Below is a small trained network, with its code and all its weights. Each question gives an input and a target symbol and asks what happens when units are switched off, that is, made to give their printed mean instead of their output.

import numpy as np


def w(rows, s, z=0):
    codes = np.array(rows[::2]) - 128.0
    scale = np.full(codes.shape[1], s)
    scale[-1] = z or s
    return codes * scale


def norm(h):
    return h / np.sqrt((h * h).mean(-1, keepdims=True) + 1e-5)


def f(y):
    return y / 2 * (1 + np.tanh(0.7978845608 * (y + 0.044715 * y**3)))


def softmax(a):
    e = np.exp(a - a.max(-1, keepdims=True))
    return e / e.sum(-1, keepdims=True)


def log_softmax(a):
    a = a - a.max(-1, keepdims=True)
    return a - np.log(np.exp(a).sum(-1, keepdims=True))


def net(x, mask):
    ids = ['ΘΞΦΩαβδηψ'.index(c) for c in x.split()]
    T = len(ids)
    res = E[ids] + P[:T]
    r = norm(res)
    for j in range(3):
        rows = slice(4 * j, 4 * j + 4)
        q, k, v = (r @ M[0][rows].T for M in (Q, K, V))
        z = softmax(np.where(np.tri(T) > 0, q @ k.T / 4**0.5, -1e9)) @ v
        o = O[0][rows]
        res = res + np.where(mask[j], z, o[:, -1]) @ o[:, :-1]
    y = f(norm(res) @ A[0][:, :-1].T + A[0][:, -1])
    res = res + np.where(mask[3:15], y, B[0][:, -1]) @ B[0][:, :-1]
    return log_softmax(norm(res)[-1] @ U[:, :-1].T + U[:, -1])


Q, K, V, O, A, B = {}, {}, {}, {}, {}, {}
E = w([
[251,141,47],'Θ',
[141,34,44],'Ξ',
[165,112,94],'Φ',
[169,110,146],'Ω',
[159,160,173],'α',
[160,163,163],'β',
[121,80,118],'δ',
[64,153,85],'η',
[73,139,87],'ψ',
],0.015)
P = w([
[84,129,200],'0',
[77,184,9],'1',
[64,96,210],'2',
[119,114,223],'3',
[96,112,1],'4',
[52,64,200],'5',
[131,108,226],'6',
[83,96,20],'7',
],0.0059)
Q[0] = w([
[143,87,152],'H1',
[112,181,171],'H1',
[84,56,189],'H1',
[118,164,43],'H1',
[154,157,71],'H2',
[161,75,70],'H2',
[176,132,49],'H2',
[151,142,90],'H2',
[55,107,212],'H3',
[176,74,199],'H3',
[107,133,254],'H3',
[53,140,124],'H3',
],0.01)
K[0] = w([
[101,76,71],'H1',
[72,129,173],'H1',
[130,35,109],'H1',
[105,218,124],'H1',
[195,179,175],'H2',
[112,116,217],'H2',
[196,163,198],'H2',
[166,165,156],'H2',
[46,127,106],'H3',
[76,64,188],'H3',
[20,255,106],'H3',
[37,95,86],'H3',
],0.01)
V[0] = w([
[156,64,109],'H1',
[235,200,196],'H1',
[28,211,130],'H1',
[180,114,113],'H1',
[74,2,142],'H2',
[115,115,83],'H2',
[164,113,91],'H2',
[136,165,97],'H2',
[101,194,106],'H3',
[152,129,155],'H3',
[255,156,42],'H3',
[89,177,185],'H3',
],0.0045)
O[0] = w([
[143,61,153,200],'H1',
[253,152,172,113],'H1',
[121,95,72,4],'H1',
[127,145,164,155],'H1',
[44,67,205,234],'H2',
[77,157,82,100],'H2',
[143,101,95,117],'H2',
[195,169,150,73],'H2',
[199,110,139,53],'H3',
[125,93,116,151],'H3',
[79,116,57,50],'H3',
[138,120,229,128],'H3',
],0.0037,0.0017)
A[0] = w([
[76,94,72,217],'N1',
[27,221,39,173],'N2',
[179,84,79,140],'N3',
[77,192,3,74],'N4',
[156,150,190,168],'N5',
[111,127,143,85],'N6',
[69,129,127,1],'N7',
[140,181,2,174],'N8',
[24,141,129,77],'N9',
[157,189,159,150],'N10',
[215,156,107,73],'N11',
[181,15,129,149],'N12',
],0.009,0.0043)
B[0] = w([
[166,223,134,226],'N1',
[186,157,129,188],'N2',
[92,228,122,177],'N3',
[209,61,63,172],'N4',
[109,118,20,190],'N5',
[145,98,139,117],'N6',
[114,127,181,108],'N7',
[94,12,76,208],'N8',
[122,98,254,149],'N9',
[120,121,52,150],'N10',
[66,106,187,141],'N11',
[85,159,132,253],'N12',
],0.0059,0.0048)
U = w([
[202,92,12,252],'Θ',
[11,100,45,191],'Ξ',
[36,250,67,146],'Φ',
[234,29,163,82],'Ω',
[209,183,151,113],'α',
[194,183,120,23],'β',
[2,90,188,117],'δ',
[159,194,150,88],'η',
[122,185,169,61],'ψ',
],0.0092,0.0033)

Each question gives the input, a string of symbols that net reads in full, and the target symbol t.
The units are the heads (4 rows each of Q, K, V and O) and the neurons (one row each of A and B). Each row of codes is followed by its name. A weight is (code - 128) times the scale printed after its matrix; where a second scale follows, it is the last column's (O, A, B and U).
mask holds one flag per unit, heads first, then neurons. A switched-off unit (its flag False) gives its mean, the last column of its rows in O or B, instead of its output. The means were averaged over made-up inputs and are rounded, as every weight is.
A unit's drop is (log p(t) with every unit on - log p(t) with that unit switched off) / (log p(t) with every unit on - log p(t) with every unit switched off).
The circuit of an input: a set's keep is (log p(t) with only the set's units on - log p(t) with every unit switched off) / (log p(t) with every unit on - log p(t) with every unit switched off). Starting from the 12 units with the biggest drops (on a tie, the unit counted first), units are removed one at a time, each time the one whose removal leaves the highest keep (on an exact tie, the one counted first), for as long as the keep stays at least 0.8.
circuit, biggest first: the units of the circuit, biggest drop first
most important unit: the unit with the biggest drop
top k neurons: the k neurons with the biggest drops, biggest first
heads that matter: for each layer, one digit per head in row order, 1 if its drop is at least 0.15 and else 0, layers parted by /
drop of u: that unit's drop, to one decimal
input Ξ Ω Ξ δ Ω Φ, target δ: most important unit -> H2
input Ξ δ Ω ψ Φ Φ α α, target Ξ: top 2 neurons -> (N11, N1)
input Ω Ω Ω η Θ η Θ α, target Θ: heads that matter -> 001
input α δ β, target δ: circuit, biggest first -> (N1, N5)
input η δ β, target δ: top 4 neurons -> (N1, N2, N3, N5)
input Ω ψ ψ α Ω, target Ξ: circuit, biggest first -> (N2, N12)
input ψ α Ω α Ω, target Ξ: heads that matter -> 000
input Ω Ω Φ ψ Ω Ω Ω β, target Θ: circuit, biggest first -> (H3, N4)
input Ω Ω δ Φ, target Φ: top 2 neurons -> (N8, N12)
input η Ω α Ω Ω Ω ψ α, target Ξ: top 2 neurons -> (N11, N8)
input δ δ ψ α η, target Θ: top 2 neurons -> (N4, N2)
input δ ψ α ψ ψ ψ β β, target Ξ: top 3 neurons -> (N11, N8, N1)
input Φ Ω Ω δ δ Φ Φ ψ, target Θ: drop of N2 -> 0.3
input η δ Ω α δ Φ, target δ: most important unit -> H1
input δ α α, target δ: drop of N5 -> 0.2
input ψ α β δ η, target Θ: drop of N4 -> 0.2
